Here is a tiny trained network, its code and every weight. The questions are about switching its units off for an input and a target symbol, where a switched-off unit gives its printed mean instead of its output.

import numpy as np


def w(rows, s, z=0):
    codes = np.array(rows[::2]) - 128.0
    scale = np.full(codes.shape[1], s)
    scale[-1] = z or s
    return codes * scale


def norm(h):
    return h / np.sqrt((h * h).mean(-1, keepdims=True) + 1e-5)


def f(y):
    return np.maximum(y, 0)


def softmax(a):
    e = np.exp(a - a.max(-1, keepdims=True))
    return e / e.sum(-1, keepdims=True)


def log_softmax(a):
    a = a - a.max(-1, keepdims=True)
    return a - np.log(np.exp(a).sum(-1, keepdims=True))


def net(x, mask):
    ids = ['ΓΔΘΛΠΦΨΩαβζημξστ'.index(c) for c in x.split()]
    T = len(ids)
    res = E[ids] + P[:T]
    u = 0
    for l in range(3):
        r = norm(res)
        for j in range(3):
            rows = slice(2 * j, 2 * j + 2)
            q, k, v = (r @ M[l][rows].T for M in (Q, K, V))
            z = softmax(np.where(np.tri(T) > 0, q @ k.T / 2**0.5, -1e9)) @ v
            o = O[l][rows]
            res = res + np.where(mask[u + j], z, o[:, -1]) @ o[:, :-1]
        u += 3
        y = f(norm(res) @ A[l][:, :-1].T + A[l][:, -1])
        res = res + np.where(mask[u : u + 4], y, B[l][:, -1]) @ B[l][:, :-1]
        u += 4
    return log_softmax(norm(res)[-1] @ U[:, :-1].T + U[:, -1])


Q, K, V, O, A, B = {}, {}, {}, {}, {}, {}
E = w([
[127,133,113],'Γ',
[131,140,159],'Δ',
[107,117,210],'Θ',
[240,238,113],'Λ',
[114,1,133],'Π',
[226,121,141],'Φ',
[129,132,114],'Ψ',
[95,170,117],'Ω',
[131,137,154],'α',
[12,126,148],'β',
[127,129,131],'ζ',
[132,129,113],'η',
[139,135,133],'μ',
[132,130,113],'ξ',
[131,146,164],'σ',
[128,136,110],'τ',
],0.025)
P = w([
[94,52,238],'0',
[182,5,120],'1',
[187,14,124],'2',
[189,2,131],'3',
[190,148,11],'4',
[187,177,26],'5',
[182,190,34],'6',
[165,182,6],'7',
],0.0034)
Q[0] = w([
[210,2,168],'0.h0',
[25,95,138],'0.h0',
[164,133,34],'0.h1',
[58,133,128],'0.h1',
[19,83,99],'0.h2',
[186,155,138],'0.h2',
],0.0083)
K[0] = w([
[2,53,57],'0.h0',
[164,168,58],'0.h0',
[234,166,6],'0.h1',
[85,158,104],'0.h1',
[79,119,81],'0.h2',
[117,149,160],'0.h2',
],0.0085)
V[0] = w([
[179,85,170],'0.h0',
[3,56,73],'0.h0',
[63,88,128],'0.h1',
[132,139,80],'0.h1',
[87,61,57],'0.h2',
[50,124,125],'0.h2',
],0.0062)
O[0] = w([
[181,174,100,249],'0.h0',
[105,83,195,172],'0.h0',
[150,111,2,141],'0.h1',
[66,76,150,110],'0.h1',
[120,77,197,118],'0.h2',
[138,213,171,93],'0.h2',
],0.0058,0.0018)
A[0] = w([
[210,96,254,2],'0.n0',
[127,89,69,12],'0.n1',
[70,73,24,120],'0.n2',
[207,227,150,93],'0.n3',
],0.0061,0.0035)
B[0] = w([
[131,116,58,203],'0.n0',
[84,188,116,132],'0.n1',
[3,53,67,198],'0.n2',
[121,24,109,251],'0.n3',
],0.0057,0.0032)
Q[1] = w([
[215,127,3],'1.h0',
[245,109,237],'1.h0',
[84,64,76],'1.h1',
[9,140,249],'1.h1',
[126,215,68],'1.h2',
[60,184,194],'1.h2',
],0.0072)
K[1] = w([
[143,149,33],'1.h0',
[187,143,145],'1.h0',
[176,100,159],'1.h1',
[88,105,250],'1.h1',
[89,132,104],'1.h2',
[134,187,74],'1.h2',
],0.012)
V[1] = w([
[114,69,142],'1.h0',
[239,169,101],'1.h0',
[171,176,242],'1.h1',
[143,2,183],'1.h1',
[54,131,106],'1.h2',
[142,39,65],'1.h2',
],0.0077)
O[1] = w([
[125,129,228,179],'1.h0',
[2,118,46,122],'1.h0',
[205,115,232,82],'1.h1',
[134,201,230,255],'1.h1',
[199,255,126,108],'1.h2',
[10,184,62,242],'1.h2',
],0.005,0.0048)
A[1] = w([
[253,58,149,2],'1.n0',
[138,185,183,92],'1.n1',
[104,118,122,74],'1.n2',
[185,127,117,193],'1.n3',
],0.0059,0.0056)
B[1] = w([
[195,95,2,147],'1.n0',
[91,67,137,181],'1.n1',
[160,78,140,128],'1.n2',
[79,155,151,254],'1.n3',
],0.007,0.0019)
Q[2] = w([
[168,130,112],'2.h0',
[51,96,119],'2.h0',
[130,248,115],'2.h1',
[164,100,127],'2.h1',
[115,99,196],'2.h2',
[102,70,137],'2.h2',
],0.016)
K[2] = w([
[200,141,57],'2.h0',
[10,117,182],'2.h0',
[44,111,56],'2.h1',
[155,106,147],'2.h1',
[173,4,144],'2.h2',
[161,117,190],'2.h2',
],0.011)
V[2] = w([
[104,189,254],'2.h0',
[101,83,236],'2.h0',
[127,54,108],'2.h1',
[40,141,100],'2.h1',
[97,122,108],'2.h2',
[122,206,60],'2.h2',
],0.0076)
O[2] = w([
[53,156,62,242],'2.h0',
[94,153,42,254],'2.h0',
[226,17,134,132],'2.h1',
[3,62,56,182],'2.h1',
[142,119,170,140],'2.h2',
[93,177,220,86],'2.h2',
],0.0056,0.005)
A[2] = w([
[175,253,46,53],'2.n0',
[36,87,247,198],'2.n1',
[225,234,172,112],'2.n2',
[109,178,39,253],'2.n3',
],0.0058,0.0045)
B[2] = w([
[159,143,53,141],'2.n0',
[255,57,204,193],'2.n1',
[24,61,11,142],'2.n2',
[134,232,144,254],'2.n3',
],0.0065,0.0074)
U = w([
[148,184,183,216],'Γ',
[148,73,29,85],'Δ',
[244,213,72,33],'Θ',
[146,105,141,172],'Λ',
[121,137,122,105],'Π',
[144,88,123,183],'Φ',
[126,172,166,132],'Ψ',
[145,158,124,99],'Ω',
[104,70,88,65],'α',
[147,223,144,103],'β',
[3,77,201,66],'ζ',
[97,137,154,109],'η',
[87,17,131,139],'μ',
[81,129,159,137],'ξ',
[227,105,82,174],'σ',
[148,122,199,255],'τ',
],0.021,0.0086)

Each question gives the input, a string of symbols that net reads in full, and the target symbol t.
The units are the heads (2 rows each of Q, K, V and O) and the neurons (one row each of A and B). Each row of codes is followed by its name. A weight is (code - 128) times the scale printed after its matrix; where a second scale follows, it is the last column's (O, A, B and U).
mask holds one flag per unit, layer by layer, with each layer's heads first. A switched-off unit (its flag False) gives its mean, the last column of its rows in O or B, instead of its output. The means were averaged over made-up inputs and are rounded, as every weight is.
A unit's drop is (log p(t) with every unit on - log p(t) with that unit switched off) / (log p(t) with every unit on - log p(t) with every unit switched off).
unit that matters most: the unit with the biggest drop
k most important neurons: the k neurons with the biggest drops, biggest first
k most important neurons of layer l: the k neurons of layer l with the biggest drops, biggest first
drop when u is switched off: that unit's drop, to one decimal
input ζ ζ Φ μ Δ, target ζ: unit that matters most	1.h0
input Θ Δ Γ, target Θ: 2 most important neurons of layer 0	0.n2, 0.n3
input σ Ω α ξ, target σ: 2 most important neurons	0.n2, 0.n3
input μ ξ Π τ, target μ: 2 most important neurons of layer 2	2.n1, 2.n3
input Γ Π ζ, target Γ: 2 most important neurons	0.n0, 0.n2
input Λ μ ξ σ ζ, target μ: 2 most important neurons of layer 0	0.n2, 0.n0
input ζ μ σ ξ, target ζ: 2 most important neurons of layer 0	0.n3, 0.n0
input β ζ Φ Δ, target β: 2 most important neurons	0.n0, 2.n3
input τ Π Δ, target τ: 2 most important neurons	2.n1, 1.n1
input Δ Γ Δ, target Δ: 2 most important neurons	0.n3, 0.n2
input σ Γ Δ ζ, target σ: 2 most important neurons	0.n2, 1.n3
input β Δ η, target β: 2 most important neurons of layer 2	2.n3, 2.n2
input β β Δ, target β: 2 most important neurons	0.n0, 0.n2
input μ σ ζ Δ, target μ: most important neuron	0.n3
input Δ Δ σ, target Δ: 2 most important neurons of layer 0	0.n3, 0.n2
input σ μ Γ, target σ: 2 most important neurons	0.n2, 0.n3
input Θ α ξ Δ, target Θ: 2 most important neurons	0.n3, 0.n2
input Γ η τ, target Γ: 2 most important neurons of layer 0	0.n3, 0.n2
input Γ μ Δ ζ, target Γ: 2 most important neurons of layer 0	0.n0, 0.n3
input β η ξ, target β: unit that matters most	2.h0
input Γ ξ Φ Δ, target Γ: 2 most important neurons of layer 0	0.n0, 0.n2
input τ ξ σ, target τ: 3 most important neurons of layer 2	2.n1, 2.n3, 2.n2
input Δ Δ α, target Δ: 2 most important neurons of layer 0	0.n3, 0.n2
input μ σ Θ, target τ: drop when 0.n3 is switched off	0.0
